Here are made-up things, facts about them, and rows of numbers that follow some of those facts. Name the thing behind each unnamed row.

Named rows:
Q_475: [  0   7  10   2   4  16  -7  -3  -8 -14  -2 -11  -1   1   4   7   1  -1
   7  16  -5  -9   1   8  11  13]
Q_373: [  0   5  -6  15   6   8  15   5  13  17  11  15 -33 -30  -5 -11 -28 -15
   1  -8   3   3 -10   0  -4  -1]
Q_41: [ -9  11  -7  -3  -6 -13 -12 -21  -2 -17 -18  16   4  30  -9   9  14  -7
 -24  -3  -3 -12  -2   4  -8  -2]
Q_536: [ -5   4  -9  -2  -5  -2  -5 -10 -15 -20 -14  -2   9  27  -3   5  14   4
 -14   1   3  -9   0   3   0 -24]
Q_441: [  1 -13  13  12   4   9   6  -3   6  23  19  -5  -1 -10   1 -24  -5  -5
   6  -2 -18  23  12 -17  10   7]
Q_990: [ 36  19 -32 -17   4   0 -12 -36  21   5 -43 -25  21  21  -8  14  -9  37
  36 -19 -14 -26  -4   3 -36 -31]
Q_982: [-26  -8 -28  -6 -35 -12 -25 -11  16 -42   3  -9  -2  32  -8  46   8  -7
 -12  -9  13  16   6  11 -25   1]
Q_174: [ 18  19   7   1   5   5  -2  -7  -6  -6   5 -16  19  -1 -12  15 -13  -9
  31  10   5 -18   7  -4  -3  10]
Q_736: [ -7 -13  14  -3   0 -10  12  19   3  26  10  11  21 -22  -4 -11 -22   4
  20 -18   3   5  11 -12  -3  19]
Q_914: [-15 -25  11   5   9  13   3  10   1  19  12  -5 -23  -7  21 -27  14   9
 -22   7 -20  26   1   3  29  14]
Q_508: [  0  -3   3  10   6  -1  16  13   0  25   8  25 -14 -35 -10  -8 -32 -18
  15 -14  21  -7  -4  -6  -4   3]
Q_419: [  8  11  10   2  -5 -18  11   8  27  14  14  18   5 -22  -5   3 -16  -3
  13  -5   4   1   0 -12 -25  24]
Q_308: [ 10  14   2   2   6  13  -6  -7  -9  -8  -1 -15 -11  -1  -4   8  -6  -6
  13  14   2 -14  -2  12  13   7]
Q_522: [-13  -9  -1   4   0   4 -13 -13 -27 -17 -13  -9  -5  39   6 -14  28   6
 -32  -1 -18   2  -2  18  24 -25]
Q_800: [ -5  -9  10   6   8 -13  14  12  -1  36   7   8   9 -18  -9 -10 -33  -5
  27 -18  11   1   5  -7  -1  10]
Q_367: [ -2  -3   9  -1   3  -5  18  21  14  12  12  -4  -9 -23  16 -12   5  15
   0  11  -6  10  -5   1   0   3]
Q_668: [ -6 -12  -2 -18   2  11  10   0  25  50  -5  17   4 -11   8  -1  -9  -2
  17  13  42  -1   1 -39  -4  32]

Some facts about the things:
τ: comes just before; Δ: points at; χ: uses; σ: sits directly inside; ζ: is of sort
Q_655 {τ=Q_438, Δ=Q_45, σ=Q_45, ζ=lasom}
Q_308 {Δ=Q_765}
Q_285 {τ=Q_54, Δ=Q_602, Q_349, σ=Q_834, ζ=lasom}
Q_110 {τ=Q_33, σ=Q_302}
Q_166 {τ=Q_536, χ=Q_536, σ=Q_255, ζ=pludrol}
Q_396 {τ=Q_270, σ=Q_475}
Q_908 {τ=Q_59, Δ=Q_602, Q_515, χ=Q_59, σ=Q_428, ζ=pludrol}
Q_670 {τ=Q_522, χ=Q_349, σ=Q_834, ζ=lasom}
Q_217 {τ=Q_678, Δ=Q_515, σ=Q_354, ζ=lasom}
Q_263 {τ=Q_152, Δ=Q_270, Q_65, χ=Q_152, σ=Q_706, ζ=lasom}
Q_321 {τ=Q_852, Δ=Q_49, Q_270, Q_655, χ=Q_419, σ=Q_354, ζ=pludrol}
Q_483 {τ=Q_916, Δ=Q_373, χ=Q_867, Q_982, Q_916, σ=Q_840, ζ=pludrol}
Q_129 {τ=Q_159, Δ=Q_49, χ=Q_508, σ=Q_110, ζ=lasom}
Q_33 {τ=Q_625, σ=Q_302, ζ=lasom}
Q_106 {χ=Q_41, σ=Q_91, ζ=lasom}
Q_326 {τ=Q_370, σ=Q_283}
Q_419 {τ=Q_840, Δ=Q_129, σ=Q_354, ζ=pludrol}
Q_885 {τ=Q_965, σ=Q_64, ζ=lasom}
Q_87 {σ=Q_174}
Q_36 {τ=Q_170, χ=Q_477, σ=Q_308, ζ=pludrol}
Q_521 {Δ=Q_108, σ=Q_428, ζ=lasom}
Q_802 {τ=Q_428, χ=Q_849, σ=Q_748, ζ=pludrol}
Q_982 {τ=Q_483, Δ=Q_662, Q_65, σ=Q_840, ζ=lasom}
Q_322 {τ=Q_49, Δ=Q_888, Q_914, χ=Q_33, σ=Q_302, ζ=lasom}
Q_43 {τ=Q_960, Δ=Q_45, χ=Q_960, σ=Q_257, ζ=pludrol}
Q_133 {τ=Q_36, Δ=Q_49, Q_540, Q_888, σ=Q_308, ζ=lasom}
Q_816 {τ=Q_892, χ=Q_908, σ=Q_428, ζ=lasom}
Q_916 {τ=Q_55, χ=Q_55, σ=Q_840, ζ=pludrol}
Q_840 {τ=Q_20, Δ=Q_49, Q_598, Q_661, Q_349, Q_65, σ=Q_354}
Q_2 {τ=Q_990, σ=Q_690, ζ=lasom}
Q_55 {σ=Q_840, ζ=lasom}
Q_499 {τ=Q_816, χ=Q_521, σ=Q_428, ζ=lasom}
Q_540 {Δ=Q_602, χ=Q_956, σ=Q_678, ζ=pludrol}
Q_170 {τ=Q_624, σ=Q_308, ζ=lasom}
Q_612 {τ=Q_620, σ=Q_396, ζ=pludrol}
Q_795 {τ=Q_661, Δ=Q_598, χ=Q_661, σ=Q_116, ζ=pludrol}
Q_636 {τ=Q_552, χ=Q_108, σ=Q_438, ζ=lasom}
Q_718 {τ=Q_551, Δ=Q_841, σ=Q_308, ζ=pludrol}
Q_257 {τ=Q_968, Δ=Q_540, Q_515, σ=Q_45}
Q_974 {τ=Q_345, Δ=Q_49, χ=Q_345, Q_960, σ=Q_257, ζ=pludrol}
Q_968 {τ=Q_482, σ=Q_45}
Q_314 {τ=Q_888, Δ=Q_41, Q_888, σ=Q_465, ζ=lasom}
Q_302 {τ=Q_133, Δ=Q_49, Q_602, σ=Q_308}
Q_736 {τ=Q_698, Δ=Q_603, χ=Q_166, σ=Q_255, ζ=pludrol}
Q_98 {τ=Q_333, σ=Q_528, ζ=pludrol}
Q_309 {τ=Q_322, χ=Q_49, σ=Q_302, ζ=lasom}
Q_971 {Δ=Q_974, Q_426, σ=Q_624, ζ=pludrol}
Q_251 {Δ=Q_795, σ=Q_87, ζ=pludrol}
Q_558 {τ=Q_905, χ=Q_221, σ=Q_54, ζ=pludrol}
Q_811 {τ=Q_521, σ=Q_428, ζ=lasom}
Q_990 {τ=Q_315, Δ=Q_45, χ=Q_791, Q_2, σ=Q_690, ζ=lasom}
Q_289 {Δ=Q_522, Q_620, Q_133, σ=Q_54, ζ=pludrol}
Q_808 {τ=Q_598, Δ=Q_308, Q_797, χ=Q_408, σ=Q_475, ζ=lasom}
Q_116 {τ=Q_336, σ=Q_174}
Q_426 {τ=Q_603, Δ=Q_49, Q_345, Q_888, σ=Q_110, ζ=lasom}
Q_345 {τ=Q_43, σ=Q_257, ζ=pludrol}
Q_508 {τ=Q_515, Δ=Q_540, Q_888, χ=Q_159, Q_948, σ=Q_110, ζ=pludrol}
Q_797 {Δ=Q_49, Q_540, Q_45, χ=Q_841, σ=Q_396, ζ=pludrol}
Q_265 {τ=Q_859, Δ=Q_217, χ=Q_661, σ=Q_116, ζ=pludrol}
Q_438 {σ=Q_45}
Q_373 {Δ=Q_49, σ=Q_110, ζ=pludrol}
Q_59 {τ=Q_499, χ=Q_908, σ=Q_428, ζ=pludrol}
Q_333 {τ=Q_65, χ=Q_870, σ=Q_528, ζ=lasom}
Q_370 {τ=Q_927, σ=Q_283, ζ=pludrol}
Q_859 {τ=Q_795, χ=Q_661, σ=Q_116, ζ=lasom}
Q_404 {σ=Q_354, ζ=pludrol}
Q_315 {σ=Q_690, ζ=lasom}
Q_581 {τ=Q_426, χ=Q_373, σ=Q_110, ζ=pludrol}
Q_112 {τ=Q_98, σ=Q_528, ζ=pludrol}
Q_905 {τ=Q_289, σ=Q_54, ζ=pludrol}
Q_465 {τ=Q_528, σ=Q_174}
Q_757 {τ=Q_402, σ=Q_64, ζ=pludrol}
Q_965 {χ=Q_757, σ=Q_64, ζ=pludrol}
Q_602 {τ=Q_367, σ=Q_438, ζ=pludrol}
Q_402 {τ=Q_662, χ=Q_885, σ=Q_64, ζ=pludrol}
Q_152 {σ=Q_706, ζ=pludrol}
Q_159 {τ=Q_508, Δ=Q_515, σ=Q_110, ζ=lasom}
Q_65 {Δ=Q_49, Q_345, Q_515, Q_302, χ=Q_98, σ=Q_528, ζ=lasom}
Q_428 {τ=Q_849, σ=Q_748}
Q_892 {τ=Q_490, σ=Q_428, ζ=pludrol}
Q_552 {Δ=Q_270, Q_515, χ=Q_636, σ=Q_438, ζ=lasom}
Q_348 {τ=Q_2, Δ=Q_982, σ=Q_690, ζ=lasom}
Q_765 {τ=Q_791, Δ=Q_49, Q_888, Q_65, Q_129, χ=Q_990, σ=Q_690, ζ=pludrol}
Q_620 {τ=Q_797, Δ=Q_602, Q_540, σ=Q_396, ζ=pludrol}
Q_724 {Δ=Q_797, σ=Q_968, ζ=lasom}
Q_791 {τ=Q_348, χ=Q_990, Q_315, σ=Q_690, ζ=pludrol}
Q_41 {τ=Q_106, Δ=Q_302, χ=Q_202, σ=Q_91, ζ=lasom}
Q_870 {τ=Q_112, σ=Q_528, ζ=pludrol}
Q_668 {Δ=Q_888, Q_516, σ=Q_326, ζ=pludrol}
Q_367 {τ=Q_923, σ=Q_438, ζ=pludrol}
Q_662 {τ=Q_885, Δ=Q_888, σ=Q_64, ζ=lasom}
Q_221 {τ=Q_558, χ=Q_679, σ=Q_54, ζ=lasom}
Q_849 {χ=Q_802, σ=Q_748, ζ=pludrol}
Q_603 {τ=Q_129, Δ=Q_133, σ=Q_110, ζ=lasom}
Q_923 {τ=Q_108, σ=Q_438, ζ=pludrol}
Q_854 {τ=Q_956, χ=Q_540, σ=Q_678, ζ=pludrol}
Q_441 {χ=Q_888, σ=Q_465, ζ=pludrol}
Q_174 {Δ=Q_49, Q_797, Q_45}
Q_690 {τ=Q_432, σ=Q_283}
Q_679 {τ=Q_221, σ=Q_54, ζ=lasom}
Q_408 {σ=Q_475, ζ=lasom}
Q_49 {χ=Q_309, σ=Q_302, ζ=pludrol}
Q_432 {Δ=Q_968, χ=Q_927, σ=Q_283, ζ=lasom}
Q_54 {Δ=Q_49, Q_662, σ=Q_834}
Q_800 {τ=Q_477, Δ=Q_49, χ=Q_477, σ=Q_308, ζ=pludrol}
Q_490 {τ=Q_811, Δ=Q_49, χ=Q_908, σ=Q_428, ζ=lasom}
Q_148 {τ=Q_668, σ=Q_326, ζ=pludrol}
Q_598 {τ=Q_396, Δ=Q_49, Q_602, σ=Q_475, ζ=lasom}
Q_927 {τ=Q_914, σ=Q_283, ζ=lasom}
Q_482 {τ=Q_655, σ=Q_45, ζ=pludrol}
Q_528 {τ=Q_87, σ=Q_174}
Q_202 {τ=Q_41, χ=Q_106, Q_41, σ=Q_91, ζ=pludrol}
Q_852 {τ=Q_91, σ=Q_354, ζ=pludrol}
Q_522 {τ=Q_285, χ=Q_285, Q_349, σ=Q_834, ζ=lasom}
Q_551 {τ=Q_800, σ=Q_308, ζ=pludrol}
Q_536 {τ=Q_736, χ=Q_166, σ=Q_255, ζ=lasom}
Q_706 {τ=Q_202, Δ=Q_49, Q_426, σ=Q_91}
Q_108 {τ=Q_636, Δ=Q_515, σ=Q_438, ζ=lasom}
Q_698 {Δ=Q_662, Q_133, σ=Q_255, ζ=lasom}
Q_20 {τ=Q_404, σ=Q_354, ζ=pludrol}
Q_349 {τ=Q_670, Δ=Q_270, σ=Q_834, ζ=pludrol}
Q_91 {τ=Q_419, σ=Q_354}
Q_270 {τ=Q_516, Δ=Q_598, Q_302, σ=Q_475, ζ=pludrol}
Q_624 {τ=Q_64, σ=Q_308}
Q_661 {Δ=Q_662, σ=Q_116, ζ=pludrol}
Q_678 {τ=Q_321, σ=Q_354}
Q_516 {τ=Q_408, Δ=Q_670, σ=Q_475, ζ=lasom}
Q_948 {τ=Q_581, σ=Q_110, ζ=lasom}
Q_867 {τ=Q_982, Δ=Q_662, σ=Q_840, ζ=pludrol}
Q_477 {χ=Q_551, σ=Q_308, ζ=pludrol}
Q_625 {τ=Q_309, χ=Q_322, σ=Q_302, ζ=lasom}
Q_64 {τ=Q_718, σ=Q_308}
Q_956 {τ=Q_540, χ=Q_854, σ=Q_678, ζ=lasom}
Q_841 {τ=Q_651, Δ=Q_49, Q_314, Q_515, σ=Q_396, ζ=pludrol}
Q_960 {χ=Q_974, σ=Q_257, ζ=pludrol}
Q_651 {τ=Q_612, Δ=Q_724, χ=Q_612, σ=Q_396, ζ=pludrol}
Q_888 {τ=Q_441, σ=Q_465, ζ=lasom}
Q_336 {τ=Q_465, σ=Q_174, ζ=pludrol}
Q_368 {τ=Q_841, σ=Q_396, ζ=pludrol}
Q_914 {τ=Q_690, χ=Q_927, σ=Q_283, ζ=pludrol}
Q_515 {τ=Q_373, Δ=Q_49, Q_888, σ=Q_110, ζ=pludrol}

Which thing is each row?
No name comes twice in this set of rows, the named rows included.
[-13 -18 -33 -28  -4  30 -19 -28   8  30 -39   9  -2  43  17  10  35  -3
 -16  25  70 -16  -8 -44  11   4] => Q_516
[ -3  12 -18  -4 -12   5   6  -4 -15 -24 -16  43   4  -1 -22  16 -19 -26
  -6 -17  28 -33  -9  -1 -19 -29] => Q_159
[ -7   6 -20   2 -10   9  -6 -17  -9 -22 -14  10 -10  18  -4   8   1 -11
 -14  -3   3 -12 -10   5  -4 -32] => Q_885
[ -6  -9  -2  17   6  15   8  -1   9  24  10   4 -38 -19  10 -19 -14  -6
  -9   0 -12  17  -8   4  15   1] => Q_49
[ 10  21   4  10  10   9  -3 -16   2  -6   2 -40 -18  12  10   3   7   3
   3  33 -11  -8  -9  16  21   2] => Q_45
[ -7  -1 -16  -3  -7   5  -8  -9 -18 -15 -18   8   1  21  -8   8   3  -5
  -8 -14  15 -11  -3   6  -1 -26] => Q_662
[ 14  15  15   9  11 -34  28   4  19  41  11 -22  11  -4   0  -7 -27  11
  37  12   9  -7   0  -7  -6  -1] => Q_43
[ 16  31 -14   5  -1 -22   9 -29   6  -1 -13 -42   0  42   1   7   1  11
  13  20  12 -23  -9   5  -4 -41] => Q_724
[ -7 -13  -1  15   5  10   7  11   5  22   6  16 -28 -29  -3 -10 -25  -9
   4 -17   4   8  -5   4   4   3] => Q_515
[-11  -3  -7 -14 -10 -12 -15   4 -20 -30 -17  19  14  23 -11  12  24   4
 -22 -17   5 -10   6   9  -6  -3] => Q_217
[  1 -30  24  -8   0  -3   3  36 -19  13  21  18  37 -25 -14 -10  -5   2
  16 -31   6  14  29 -17  -2  21] => Q_265
[  8  15 -20   4  -4   6  -4  -3 -19 -31  -8  19 -24   7 -11  10   7 -14
 -26  -2  21 -20 -19   9  -5 -43] => Q_948
[ -2  -4   5   1   0  -6  14  20   9  23   7  20   5 -29  -7  -1 -27  -2
  17 -16  13   2   3  -7 -10  15] => Q_718
[ -2   0   7   3   9  19  -8   1  -8 -20   1 -18 -15  -1  20   3  17   4
 -16  27 -17   3 -12  20  23   9] => Q_968
[ -5 -30 -30 -29   9  35 -30 -24  -1  41 -38  -4 -20  49  30   0  67   0
 -38  40  83  -8 -13 -42  27   5] => Q_670

The same things again, as new rows of numbers:
Some rows with their names:
Q_432: [ -5  15  -5  11 -13 -25   6   3  29 -14  32  16  34  51]
Q_428: [-10  -8  16   0  26  14 -15 -35  16  34  26   0  36  25]
Q_370: [ 22  22  15  -2 -21 -15   8  15  13 -21  29 -25  25  53]
Q_348: [-11  12  14  16 -26 -19  -5   1  16 -14  32  11  26  51]
Q_521: [-15   7  23  13 -12 -34   6  -3  21 -26  30   5  34  56]
Q_408: [ -5   1  15  10 -19 -39   7 -10  21 -16  43   0  33  47]
Q_396: [-10  -1  14   1  27  14 -10 -33  16  31  38   1  35  25]
Q_404: [ 13  22  19  -3  -6 -28  32  16  19 -23  32 -24  17  45]
Q_516: [ -3  13  11  13 -19 -24   2  -1  21 -18  36  12  35  44]
Q_202: [ 13  23   7 -14 -24 -11  18  20  10 -19  27 -25   9  43]
Q_982: [-10  38  32  39 -21 -23 -18 -13  11 -33  25   8  -3  16]
Q_888: [ -2   7  17  38 -37 -15   2  -7   3 -10  35   2  26  38]
Q_354: [-15  -3  15  -5  31   9  -3 -32  14  28  32   6  28  14]
Q_849: [ 18  20  17  -2 -21 -15  10  18  14 -18  37 -27  26  51]
Q_419: [ 11  21  25   3  -6 -23  21  24   8 -34  32 -18  27  36]
Q_91: [ -9  -2  12 -10  32   7   4 -34  10  24  41  11  31  15]
Q_166: [ 23  14  14  -4 -27 -15   8  14  13 -25  21 -27  26  46]

Rows to name:
No name comes twice in this set of rows, the named rows included.
[ -7 -31  -7  26   4 -17 -13  41  24 -45  52  12  30  31] => Q_129
[  6 -26  14   1  24  24 -13 -33  19  20  27  11  23  29] => Q_110
[ -1  18  13  38 -25 -18   5  12  10 -10  34  17  31  42] => Q_698
[ -3   6  -9  10 -29 -15   8  -6  26 -12  48   0  30  46] => Q_333
[  0  30  23   9 -15 -38 -12 -24  26 -40  48   3   4  17] => Q_55
[ 15   9  17   3 -31  -8  15   5  12 -31  25 -38  31  45] => Q_870
[  3  12  33  -5 -18 -10   7  15  -2 -41  15 -21  33  56] => Q_349
[  0  -3  -3   7  -3 -12 -16  61  11 -38  21 -30  38  31] => Q_974
[ 12  13  23   1 -30  -6  15  10  10 -24  41 -37  26  49] => Q_98
[ -2  21   2  -3  -9  -3   6  45  17 -35  28 -16  24  36] => Q_321

